Here is a tiny trained network, its code and every weight. The questions are about switching its units off for an input and a class, where a switched-off unit gives its printed mean instead of its output.

import numpy as np


def w(rows, s, z=0):
    codes = np.array(rows[::2]) - 128.0
    scale = np.full(codes.shape[1], s)
    scale[-1] = z or s
    return codes * scale


def f(y):
    return np.maximum(y, 0)


def log_softmax(a):
    a = a - a.max(-1, keepdims=True)
    return a - np.log(np.exp(a).sum(-1, keepdims=True))


def net(x, mask):
    res = np.array(x, float).reshape(1, 5) / 4 @ E
    y = f(res @ A[0][:, :-1].T + A[0][:, -1])
    res = res + np.where(mask, y, B[0][:, -1]) @ B[0][:, :-1]
    return log_softmax(res[-1] @ U[:, :-1].T + U[:, -1])


A, B = {}, {}
E = w([
[62,173,94,255],'x0',
[122,114,133,130],'x1',
[99,91,139,133],'x2',
[52,166,46,56],'x3',
[72,206,241,98],'x4',
],0.0076)
A[0] = w([
[168,89,83,126,64],'N0',
[157,108,89,143,52],'N1',
[68,116,65,76,99],'N2',
[174,124,168,189,37],'N3',
[116,204,108,193,23],'N4',
[119,139,125,177,97],'N5',
[43,140,96,95,52],'N6',
[184,85,2,171,32],'N7',
[74,206,35,89,168],'N8',
[133,202,134,108,193],'N9',
[100,199,194,137,30],'N10',
[97,197,121,235,168],'N11',
[173,100,74,132,45],'N12',
[72,93,120,184,46],'N13',
[185,111,145,54,3],'N14',
[116,200,191,105,46],'N15',
[88,177,63,211,47],'N16',
[147,138,168,173,180],'N17',
],0.013,0.0078)
B[0] = w([
[71,199,170,167,167],'N0',
[66,107,183,145,151],'N1',
[195,138,217,185,190],'N2',
[137,68,233,172,161],'N3',
[94,103,168,64,165],'N4',
[151,157,174,77,161],'N5',
[147,102,198,172,170],'N6',
[12,138,148,175,234],'N7',
[200,59,169,183,252],'N8',
[118,56,55,186,204],'N9',
[42,153,135,191,173],'N10',
[166,129,134,39,254],'N11',
[83,135,162,136,164],'N12',
[127,105,134,21,159],'N13',
[77,168,227,2,158],'N14',
[9,93,110,178,178],'N15',
[119,144,186,33,207],'N16',
[189,87,89,170,198],'N17',
],0.0074,0.0092)
U = w([
[144,135,150,133,254],'0',
[2,160,165,175,65],'1',
[160,98,130,109,221],'2',
[144,165,204,2,72],'3',
[232,100,213,199,12],'4',
[219,213,10,134,111],'5',
],0.0091,0.011)

Each question gives the input, the list of numbers given to net, and the class t.
The units are the neurons (one row each of A and B). Each row of codes is followed by its name. A weight is (code - 128) times the scale printed after its matrix; where a second scale follows, it is the last column's (A, B and U).
mask holds one flag per neuron, in row order. A switched-off neuron (its flag False) gives its mean, the last column of its row in B, instead of its output. The means were averaged over made-up inputs and are rounded, as every weight is.
A unit's drop is (log p(t) with every unit on - log p(t) with that unit switched off) / (log p(t) with every unit on - log p(t) with every unit switched off).
The circuit of an input: a set's keep is (log p(t) with only the set's units on - log p(t) with every unit switched off) / (log p(t) with every unit on - log p(t) with every unit switched off). Starting from the 12 units with the biggest drops (on a tie, the unit counted first), units are removed one at a time, each time the one whose removal leaves the highest keep (on an exact tie, the one counted first), for as long as the keep stays at least 0.8.
circuit, biggest first: the units of the circuit, biggest drop first
k most important neurons: the k neurons with the biggest drops, biggest first
drop of u: that unit's drop, to one decimal
input [8,-2,-6,-6,0], class 3: circuit, biggest first -> [N11, N16]
input [-1,0,-2,1,8], class 1: circuit, biggest first -> [N15]
input [-3,0,-5,8,6], class 4: circuit, biggest first -> [N8, N2]
input [-3,-2,-7,4,-7], class 1: circuit, biggest first -> [N7, N0]
input [8,5,3,6,-5], class 3: circuit, biggest first -> [N16, N11]
input [1,-3,3,-2,-6], class 1: circuit, biggest first -> [N7, N8]
input [-4,-3,-6,6,7], class 1: 3 most important neurons -> [N15, N10, N11]
input [-8,-2,5,-7,2], class 3: 3 most important neurons -> [N14, N8, N9]
input [-1,-5,7,-4,7], class 1: 4 most important neurons -> [N15, N10, N8, N11]
input [8,-6,3,-3,-7], class 3: 2 most important neurons -> [N11, N16]
input [5,2,7,8,-1], class 4: 2 most important neurons -> [N8, N2]
input [0,0,-4,-7,7], class 1: 4 most important neurons -> [N15, N10, N8, N2]
input [7,4,-6,-1,4], class 3: 3 most important neurons -> [N11, N16, N4]
input [-6,-1,-2,-3,-4], class 3: circuit, biggest first -> [N14]
input [-7,1,5,8,-4], class 4: circuit, biggest first -> [N2, N8]
input [-6,4,-5,-4,-1], class 3: 2 most important neurons -> [N14, N8]
input [8,5,4,8,-6], class 3: circuit, biggest first -> [N16, N11]
input [6,-4,1,2,-3], class 3: drop of N13 -> 0.1
input [1,-1,-3,8,4], class 4: drop of N8 -> 0.4
input [-4,1,-3,6,5], class 4: drop of N2 -> 0.2
input [-3,1,-7,-2,8], class 1: circuit, biggest first -> [N15]
